Each row has a class, written as a number after it.
[ 43 -69 -40   0  18  11  -2 -42  26 -55   6 -81 -22   9   0 -47  -5  37
 -16 -39  21 -29 -54  67  23   1  -7  -9   6  11  18 -32  38  93  37  31
   3  22 -27   2  52 -18]
5
[  21  -62  -36  -28    5  -26    0   -3  -33  -51   49   54  -35  -32
   10  -42   53   12   45  -40 -104  -23  -51    7   85  -22   94    7
  -65  -19   62  -30   24   56  -53   10   18   31  -14  -14  -24   19]
6
[  1   3 -33  62 -10 -52  27 -23  40 -17  51  -9 -39  28  42  19  54 -41
 -15 -39 -61 -62  39 -43   8  -1   4  11  -6  18  -9  10 -21 -11  40  44
  13  11  -6 -36 -12 -15]
5
[ 40  -3  38 -32 -62  10  17 -38 -26 -28 -44   6  34 -28  15  39 -48 -45
   5 -59 -16 -17  10 -39 -21 -12  -6  27 -13 -23  -1  20 -23  10 -46  15
 -43 -20 -37 -41  10 -22]
7
[ 37 -70 -42 -10  24  25   5 -53  40 -20  23 -90 -21   5 -13 -50   1  29
   0 -50  24 -19 -45  77  14 -21 -12  -3  13  27  15 -55  33  94  48  28
  16  -6 -19  17  57  -7]
3
[  21  -87   -3  -33    7  -10  -12   -6  -51 -101    4   22   17   17
  -16  -67  -14  -23   20  -25  -48  -41  -71   41   69  -17   58    7
  -58  -19   40  -52   11   88  -21   35    0   31  -79  -11   13    9]
7
[ 39 -71 -28   2  21  26  13 -39  15 -69  27 -70 -10  -1 -12 -52 -15  18
 -14 -51  19 -15 -41  79  11 -11  11  -1   4  45  14 -38  30  98  29  36
  17  15 -24  12  41  -6]
7
[ 49  35  -3 -14 -62 -19  21 -47 -28  13 -53  13  33 -30  42  57  13   2
 -14 -12  -8  12  -8 -70 -22  39 -41  -3  16 -45 -33  42  -5  -2 -27   2
 -51  13  18 -27  -5 -18]
0
[ 47  -4  11 -30 -76 -45  16 -20 -23  19 -49  15  41 -20  32  52   1 -13
   5 -21  26   3   8 -64 -40  46 -26  -2   7 -24 -31  44 -12  13 -32   6
 -50  -4   1 -17  -7  -6]
4
[ 45  35   4 -19 -68 -16  14 -36 -32   1 -49  13  23 -12  37  44   1  -6
  -3 -16  -3  13  -5 -59 -28  43 -50 -14  17 -41 -37  36  -2   2 -22  16
 -42   5  13 -25  -2 -20]
0
[  7 -18 -61  12  -3 -37  18  40  42  -2  42  -9 -11  -6  16  28 -30 -53
 -27  68  25  54  65 -52   6  84  42 -27 -34 -17 -17  33   4 -20 -12   2
  -2  62  37  -7 -26 -70]
1
[ 50  15   9 -22 -90 -36  13 -14 -38   1 -57   8  26 -14  24  48  12  -4
   0 -12  15   4  -7 -52 -20  44 -54  -5  11 -45 -39  55  -5   0 -21  11
 -40   5   7 -24  17 -21]
5
[-22  10 -41  50  14 -48  33 -29  54   5  61 -15 -44  34  28  19  67 -56
  -3 -38 -58 -72  51 -36   6  -9  12   5   0  14  -1 -25 -18 -15  44  33
  23  -9  -1 -26 -14 -12]
3
[ 17 -17 -69  67  -8 -34 -18  12  35 -34  68   1 -27  38  17 -12  35 -23
  50 -45 -59 -56  15  -8  13 -25  12 -10   7   1 -11 -10  11 -27  25  17
  24  12  -3 -47   2   2]
5
[  1 -38 -57   4   8   6  10  24  42 -15  20 -13   1 -25  11  31 -16 -32
 -24  70   3  55  63 -53   5  60  50 -16 -55 -21  21  27   4 -16  -4  -3
 -27  54  44   2 -20 -68]
2
[-15 -12 -26  58   8 -46  38 -11  30 -35  48   1 -25  28  25  29  43 -65
 -14 -46 -61 -59  48 -36  -3  -8  33   9 -10  25  -5  -9 -25 -13  28  32
  22   3  -9 -32 -29  -8]
7
[  8 -61 -51   7  45  -9   0  13  46 -21   0 -37  50  -1 -26  36 -13 -29
 -32  97 -19  36  59 -47  21  46  59  14 -49 -68  33 -17   1  -8  17  -8
 -45  45  11  14 -23 -67]
2
[ 36  37   1 -35 -74 -40  19 -17 -16  19 -41   4  16 -11  21  44  21 -18
  13 -18  22  -1  10 -54 -35  42 -56 -24  22 -35 -50  25  -7   0  -9   5
 -32 -14  21 -19  12 -19]
3
[  7 -48 -32  19  40 -18   6  32  47 -58  10 -32  39   1 -36  19 -21 -44
 -31  76  -9  40  69 -32   8  57  63  16 -58 -40   3 -11   1   2  -2   8
 -36  61   1  10 -20 -68]
7
[ 37 -11  25 -37 -51  11  19 -43 -22 -36 -32   4  24 -32  15  28 -46 -49
   2 -73 -15 -15  18 -44 -26 -13  -2  18 -24 -16   8  14 -24  10 -40  14
 -35 -17 -34 -44  10 -24]
7
[-23  10 -43  52  13 -47  27 -23  49   3  68 -13 -55  36  24  13  59 -66
  -1 -42 -47 -77  53 -34   5  -7  10  -6   2  12   1 -26 -24 -14  40  37
  27 -14   2 -34  -7 -14]
3
[ 11 -15 -38   6  52  -2  11  11  60  -5  19 -38  13  -7 -12  14 -13 -19
 -34  89 -18  53  72 -44  11  50  48  17 -51 -47  19   9   7  -4 -23  -6
 -36  51  30  17 -30 -57]
6
[  12  -52  -42  -17    5  -10  -11  -13  -27  -73   43   62  -28  -15
   18  -50   51   22   47  -36 -114  -27  -55   11   99  -17   83   19
  -63  -17   69  -37   18   57  -42   21    9   32  -15  -27  -23    3]
0
[ 27 -68 -14 -32  11 -10 -18 -22 -53 -62  34  21 -14   5  -2 -71  -4 -18
  31 -41 -54 -41 -74  25  67 -30  57 -14 -44 -33  48 -45  25  76 -43  29
  13  36 -62  -4  17  18]
6
[ -2  -9 -48   4  21 -12   4  30  46  -6  38  -9 -27 -35  24  30 -17 -30
 -27  53   6  52  73 -51  -3  70  59 -26 -56 -28   7  36  11 -25 -24   2
  -7  68  39   2 -19 -54]
6
[ 13 -40 -41  -4  44 -17  -3  26  78   0  -1 -44  19  10 -29  20 -13 -18
 -26  95   5  30  66 -29  36  60  45  22 -43 -50  23  -6   2  -7  -3  -7
 -36  34  15  14 -13 -65]
3
[-15 -18 -63   1  15 -24   3  27  50   9  30 -17 -17 -15   0  15   9 -40
 -16  59  26  42  63 -51  21  67  43 -19 -53 -24   7  15   6 -18   1   0
  -3  62  44   6  -6 -70]
3
[ 46  -8  30 -38 -60  -4  18 -39 -19 -23 -35   3  31 -30  15  34 -44 -45
   3 -62 -12  -8  16 -44 -20 -16  -8  27 -17 -17   1  26 -24   8 -36  15
 -34 -18 -29 -34   6 -30]
7
[ 64 -14  -9 -33 -74  -4  19 -51 -25  11 -28  -1  31 -20  35  29 -59 -47
  17 -60  -2  -7  -1 -30 -33 -12 -27  15  12 -31 -13  23 -12   9 -26   3
 -28 -28 -37 -38   8 -27]
1
[ -5  10 -48  61 -12 -60  47 -22  24   0  78   2 -29  43  38  12  43 -70
  -8 -32 -56 -54  41 -39  -6   3   8  -3  15  19 -21  -8 -19 -11  40  32
  34   3   0 -29 -27  -9]
1
[ 40   6  -1 -20 -79 -47  12 -10 -30  10 -44  18  22 -14  25  42   7 -22
   8 -33  26   3   9 -63 -49  46 -37 -25  18 -26 -46  24 -11  16 -26  11
 -42  -8   6 -19  -4 -10]
4
[ 25 -19 -64  72  -9 -34 -11  10  34 -38  67  -1 -35  31  27  -1  29 -26
  38 -55 -61 -57  21 -18  26 -16  12 -11   9  -5 -19  -6   3 -29  20  25
  22   2  -2 -51  -4  -4]
5
[  21  -54  -37  -21    3  -22  -11  -12  -34  -67   33   54   -6  -12
    7  -50   47   16   41  -23 -102  -19  -68    3  105  -10   74   13
  -68  -27   59  -38   19   63  -36   23    6   46  -16  -23  -18    5]
0
[  4 -78 -47 -18   7  -5   1  -6 -53 -62  37  56   0 -18   7 -47  57   0
  43 -17 -90 -24 -59  11 100 -13  83   1 -70 -13  68 -37  19  52 -35   0
  14  35  -9 -12 -20   2]
2
[-16   0 -53  64  10 -39  36 -37  19 -11  79  -1 -32  24  42  21  64 -63
  -6 -35 -56 -57  49 -52 -12 -10   6 -17  13  31  -2  -8 -20 -27  40  31
  21  -5  12 -27 -28  -9]
2
[  3   7 -49  57  -6 -68  44 -19  37   6  75  -2 -27  39  35  23  40 -65
  -5 -33 -58 -57  36 -36 -12 -11   7  -3  16  16 -20 -11 -23  -6  37  26
  27  -5  -2 -40 -24  -8]
1
[ 52 -23   5 -41 -60   9   9 -55 -25  -6 -36  -2  38 -30  30  38 -45 -42
  15 -41 -19 -22  -6 -43 -12 -21 -14  17  -3 -40  26  23 -19   4 -25  11
 -52 -27 -29 -28   4 -31]
2
[-12 -29 -71   3   7  -2  14  15  22 -18  38  -6 -16 -30  19  16   3 -47
 -21  58  15  65  70 -67   4  67  40 -34 -45   3   8  28   4 -23  -9  -3
 -11  60  58  10 -25 -79]
2
[ 11 -45 -52   4  33  -5   0   7  44 -30  15 -36  38   7 -12  15 -23 -40
 -29 107  -4  35  59 -43  22  63  46   7 -44 -51  31   6   4 -12   7  -1
 -44  48  22  17 -19 -73]
2
[ 45 -84 -40  -7  21  41   4 -49  11 -54  17 -75  -2  -3  -6 -45 -21  18
  -3 -37  20 -27 -61  81  10 -19  -7 -19  17  26  38 -43  32  89  24  26
  -1   3 -20  18  50 -11]
2
[ 27 -45 -10 -14 -11  -9  17 -47   6 -48  14 -71 -13  23  -8 -57 -19 -13
  -5  -6  37 -22 -74  73  -5   8  -7   1  56  45 -15 -45  28 104  22  32
  -1  19 -19  26  41 -14]
1
[ 60  15  -9 -26 -83 -44  34 -14 -28  20 -43   6  40 -11  26  54 -12 -15
  -4  -7  13  21 -10 -53 -31  39 -47 -19  33 -51 -59  28   0  12 -22  -9
 -31   0   9 -25   1 -16]
1
[ 54 -63 -49   5   8   9  18 -42  22 -27  39 -75  -8  12  -4 -51 -31  11
  -9 -36  19 -13 -52  82  12 -18  -8  -8  23  18  11 -40  39  97  28  27
  23  14 -27  13  47 -20]
1
[  7 -62 -40 -28  -3 -32   0   2 -20 -50  50  45 -31 -13  -7 -50  64  -4
  55 -36 -79 -39 -48   9  93 -13  74   6 -65 -13  53 -46  13  55 -29  17
  16  23 -12 -16  -7   4]
3
[ -4   0 -37  67  -4 -56  24 -18  33 -22  53  -7 -47  38  42  12  58 -41
 -11 -35 -52 -72  33 -31   3   5   1   3  -2  17  -9  14 -18 -18  45  38
  18   7  -1 -28 -13 -14]
5
[ 12 -23  -2 -16  -5   4   1 -60  27 -38   1 -80 -29  16  -9 -61  10   4
   6 -12  28 -35 -58  75  -3  -3  -8  14  46  36  -3 -56  36  94  40  39
  -9   0 -19  22  50 -10]
3
[ 10 -66 -52  11  62   1   2  13  51 -18   0 -42  47   5 -22  31 -16 -20
 -35  95 -15  36  60 -37  30  41  58  13 -46 -56  34 -13   6  -9  11 -11
 -39  38   5  12 -28 -61]
2
[ 28 -43 -55  14  32 -29  16  25  65  -1  17 -44  48  18 -26  23 -31 -31
 -34 100  -5  55  61 -33  14  56  40  19 -39 -54   0  -5   3   1  10 -11
 -26  49  14  10 -26 -65]
1
[  19  -56  -33  -30    1  -28   -1    0  -32  -45   44   52  -23  -24
    6  -39   49    5   47  -38 -101  -27  -54   12   85  -25   88    6
  -70  -24   65  -30   23   60  -56    7   20   40  -15  -13  -15   11]
6
[ 16 -44   4 -25   4 -11  -3 -56  31 -38   6 -86 -28  21 -19 -57   8   6
   2 -10  38 -37 -63  72   4  -1  -2   9  45  35   1 -60  30  98  33  32
  -6   2 -15  23  56 -12]
3
[ 47   3   8 -36 -43   6   1 -66 -19  -5 -39   9  30 -22  30  26 -29 -13
  11 -63 -27 -15 -13 -46  -4 -18 -17  20  -4 -39  24  12 -13   8 -46   7
 -40  -4 -24 -39   4 -23]
0
[ 19 -71 -29 -19  -8 -27   6  11 -40 -83  33  57 -11 -16   0 -47  41  -6
  35 -32 -89 -23 -45  21  91 -14  90  19 -78   0  53 -23  16  65 -38  20
  19  34 -30 -18 -22   2]
7
[ -3  11 -34  57  16 -55  31 -26  37 -19  82  -7 -46   6  38  25  53 -57
  -1 -54 -73 -63  40 -46 -11 -15  18 -13  10   2 -14 -15 -16 -22  14  35
  21   6   4 -23 -18   4]
6
[ 24 -85 -29 -36  -5   4 -19 -26 -60 -75  15  21  19  18  -7 -70  -7 -23
  28 -14 -48 -45 -76  32  66 -25  38 -13 -46 -34  67 -55  17  82 -23  26
  -4  27 -65  -7  21   1]
2
[  4  -3 -55  58  -2 -60  44 -18  33   1  76  -6 -28  40  31  19  37 -72
  -9 -33 -53 -56  39 -37  -5  -6   4  -8  20  20 -23 -12 -22 -11  39  31
  32  -2  -7 -32 -23  -7]
1
[ 24 -46 -62  17  37 -34  17  22  62  -4  18 -37  45  10 -19  24 -25 -25
 -35  99  -4  53  64 -34  11  52  47  25 -37 -67   6  -5   6  -4   8 -10
 -25  50   7  11 -28 -63]
1
[ 35   8   9 -27 -67 -53  19 -14 -25  23 -44  15  37 -16  25  50  12 -10
   4 -20  30   9  10 -71 -43  42 -30 -15   6 -36 -38  36 -10  17 -27   3
 -43   1  14 -20  -3 -11]
4
[-20 -16 -26  60  10 -47  37 -16  28 -30  51  -4 -18  32  23  36  48 -60
 -13 -43 -66 -56  49 -34 -13 -17  25  10  -5  17 -12 -18 -21 -18  39  30
  22  -1 -15 -30 -24  -2]
7
[ 32 -65 -42   2  21  16   6 -44  18 -44  28 -58 -21   3   3 -67   1  20
   8 -62  25 -26 -41  59  -5 -10   5 -15   8  40  17 -45  35 111  15  36
   3  10 -25   8  33  -1]
4
[ 46  14   3 -37 -69 -45  14 -16 -11  28 -47  -3  27 -11  17  50   7 -20
   9 -18  31  -7  -2 -50 -23  36 -46 -19  19 -37 -40  30  -6  -2  -7   2
 -30  -7  11 -16  16 -17]
3
[ 11 -41 -47  -1  33 -19   2  15  76  -6   5 -51  22   7 -29  17  -4 -24
 -22  90   5  40  64 -27  15  61  39  22 -45 -37  13 -13   5   3  13   3
 -39  39  14  18 -14 -64]
3
[  10  -50  -41  -13    9  -11   -3   -4  -40  -69   43   64  -17   -7
    8  -55   62   11   48  -29 -102  -24  -59    3  100   -3   74    5
  -71   -8   60  -28   20   54  -44   19   14   48   -4  -21  -23    5]
0
[  8 -22 -62  11  -1 -26  26  33  47  -1  29 -10  -1 -20  10  30 -24 -41
 -33  69  11  60  61 -49  -1  67  48  -9 -44 -37  -5  22   2  -5  -4  -1
 -11  62  33  -5 -21 -67]
1
[ -2  -6 -32  61  -6 -48  26 -18  35 -18  48  -8 -39  29  37  26  54 -46
 -10 -40 -60 -73  32 -37  14   1  10  12   0  22  -4  13 -25 -16  39  45
  12   6  -8 -29 -16 -15]
5
[-21   0 -53  59  -1 -35  29 -35  17 -19  68  -2 -38  35  49  15  45 -75
  -7 -29 -55 -61  49 -48 -10   2   5 -19  11  23  -1  -8 -22 -30  48  34
  18  -9   8 -25 -29 -17]
2
[ 27 -85 -34 -29   3 -22 -14 -12 -52 -63  22  21  17  32 -14 -70 -18 -31
  34 -24 -41 -55 -87  49  71 -23  49  -6 -25 -29  44 -66  21  80 -24  19
  15  29 -84 -13  15  13]
1
[-17   2 -52  60   0 -17  36 -34  21 -15  70  -3 -48  29  51  14  46 -72
 -12 -33 -58 -55  55 -45  -4   1   3 -20   8  43  -3   0 -23 -26  33  33
  21 -11  13 -28 -27 -19]
2
[ -4  -3 -48   7  24 -13  21  20  46 -13  38  -9 -36 -46  23  27  -3 -36
 -37  48  -8  63  83 -69  -3  61  49 -23 -55 -35  -1  29  10 -31 -29   4
  -9  65  44  12 -25 -64]
6
[-17  16 -33  40   0 -59  30 -24  59   6  65 -11 -44  32  36  21  59 -51
   3 -39 -49 -64  53 -38  -5  -2   4   1  -1  16  -6 -13 -20 -20  42  31
  22 -11  10 -30 -13 -14]
3
[ 17 -65 -24 -26  23 -12 -29 -35 -50 -82  14  27  11  20  -2 -74   6 -14
  27 -27 -59 -53 -88  28  84 -21  44  -2 -44 -34  59 -59  19  73 -25  36
   3  46 -70 -13  12   7]
0
[ 29 -60 -65  11  39 -33  11  19  72  -6  22 -47  48  22 -26  20 -32 -26
 -26  98  -3  47  58 -27   6  44  50  26 -36 -58  16  -9  10   3   8 -12
 -27  48  -1   7 -25 -58]
1
[ -7  21 -41  56  11 -36  39 -32  29  -1  81  -5 -59  13  43  14  60 -56
 -11 -51 -65 -42  56 -48 -16 -14   6 -15  10  30 -13  -1 -14 -18  10  38
  31   0   8 -22 -25   5]
6
[ 17 -23  -2  -8   1   6  -5 -74   7 -57   7 -67 -25  10   3 -60   6  20
  -5 -10  11 -13 -79  62   5   4  -9  12  49  47  -2 -49  31  97  26  45
 -18  22  -6  22  31 -11]
0
